Below are the code and all the weights of a small trained network. Each question names an input and a class and asks about switching units off, where a switched-off unit gives its printed mean instead of its output.

import numpy as np


def w(rows, s, z=0):
    codes = np.array(rows[::2]) - 128.0
    scale = np.full(codes.shape[1], s)
    scale[-1] = z or s
    return codes * scale


def f(y):
    return np.maximum(y, 0)


def log_softmax(a):
    a = a - a.max(-1, keepdims=True)
    return a - np.log(np.exp(a).sum(-1, keepdims=True))


def net(x, mask):
    res = np.array(x, float).reshape(1, 3) / 4 @ E
    y = f(res @ A[0][:, :-1].T + A[0][:, -1])
    res = res + np.where(mask, y, B[0][:, -1]) @ B[0][:, :-1]
    return log_softmax(res[-1] @ U[:, :-1].T + U[:, -1])


A, B = {}, {}
E = w([
[135,208,104,79,33,245],'x0',
[96,97,63,249,24,107],'x1',
[255,118,74,166,195,143],'x2',
],0.0082)
A[0] = w([
[146,117,199,54,137,153,16],'N0',
[147,102,54,164,67,122,28],'N1',
[130,108,78,198,70,159,52],'N2',
[216,157,71,140,140,166,76],'N3',
[129,123,56,181,92,137,33],'N4',
[84,164,135,118,137,78,73],'N5',
[202,185,171,10,203,164,104],'N6',
[108,94,163,147,180,57,183],'N7',
[41,150,132,96,101,108,25],'N8',
[255,116,102,147,161,165,42],'N9',
[90,138,174,86,104,114,42],'N10',
[205,83,84,142,133,147,64],'N11',
[164,137,167,102,65,211,38],'N12',
[177,107,169,70,194,184,16],'N13',
[130,168,88,115,105,177,3],'N14',
[182,183,114,89,122,225,172],'N15',
[141,188,97,97,70,172,86],'N16',
[191,124,55,113,140,153,72],'N17',
[122,68,156,158,170,63,40],'N18',
[233,118,101,150,135,172,108],'N19',
[194,130,73,129,128,100,105],'N20',
[141,132,105,143,81,192,54],'N21',
[14,143,158,129,116,165,50],'N22',
],0.0094,0.0058)
B[0] = w([
[21,53,80,216,98,50,166],'N0',
[19,104,61,187,133,68,164],'N1',
[40,68,40,188,122,66,176],'N2',
[96,63,206,71,57,164,174],'N3',
[43,101,64,194,138,50,162],'N4',
[70,104,151,122,144,99,146],'N5',
[35,80,24,206,92,29,255],'N6',
[196,191,145,109,216,191,221],'N7',
[113,63,234,52,26,184,164],'N8',
[127,77,241,75,60,168,189],'N9',
[103,101,209,65,96,108,155],'N10',
[113,67,218,37,54,160,164],'N11',
[167,199,164,187,221,152,170],'N12',
[2,138,81,210,157,46,183],'N13',
[194,188,187,205,193,195,146],'N14',
[204,215,110,175,207,178,220],'N15',
[176,165,158,131,212,170,182],'N16',
[110,87,201,89,51,167,161],'N17',
[193,188,174,180,217,198,182],'N18',
[70,96,199,33,74,188,186],'N19',
[133,167,164,91,107,145,164],'N20',
[161,199,112,218,219,147,157],'N21',
[161,66,227,59,63,182,177],'N22',
],0.0074,0.01)
U = w([
[73,108,254,24,26,151,10],'0',
[24,118,9,223,109,51,2],'1',
[217,197,126,195,235,200,48],'2',
[172,171,66,102,129,154,238],'3',
],0.0082,0.0057)

Each question gives the input, the list of numbers given to net, and the class t.
The units are the neurons (one row each of A and B). Each row of codes is followed by its name. A weight is (code - 128) times the scale printed after its matrix; where a second scale follows, it is the last column's (A, B and U).
mask holds one flag per neuron, in row order. A switched-off neuron (its flag False) gives its mean, the last column of its row in B, instead of its output. The means were averaged over made-up inputs and are rounded, as every weight is.
A unit's drop is (log p(t) with every unit on - log p(t) with that unit switched off) / (log p(t) with every unit on - log p(t) with every unit switched off).
The circuit of an input: a set's keep is (log p(t) with only the set's units on - log p(t) with every unit switched off) / (log p(t) with every unit on - log p(t) with every unit switched off). Starting from the 12 units with the biggest drops (on a tie, the unit counted first), units are removed one at a time, each time the one whose removal leaves the highest keep (on an exact tie, the one counted first), for as long as the keep stays at least 0.8.
units of the circuit, in order: the units of the circuit, biggest drop first
most important unit: the unit with the biggest drop
top k neurons: the k neurons with the biggest drops, biggest first
drop of u: that unit's drop, to one decimal
input [-3,-3,-2], class 3: most important unit -> N15
input [7,-2,-6], class 2: units of the circuit, in order -> (N15; N12)
input [-2,1,-3], class 3: top 2 neurons -> (N6; N9)
input [-7,-7,0], class 1: top 2 neurons -> (N6; N13)
input [5,1,5], class 0: top 2 neurons -> (N3; N19)
input [3,-4,0], class 1: top 2 neurons -> (N6; N7)
input [4,-6,-4], class 1: top 2 neurons -> (N6; N0)
input [6,-8,-5], class 1: top 2 neurons -> (N6; N0)
input [6,-5,1], class 2: top 3 neurons -> (N15; N12; N16)
input [4,-3,6], class 0: drop of N15 -> 0.0
input [-8,5,-7], class 2: drop of N9 -> 0.1
input [0,-5,4], class 1: drop of N22 -> 0.1
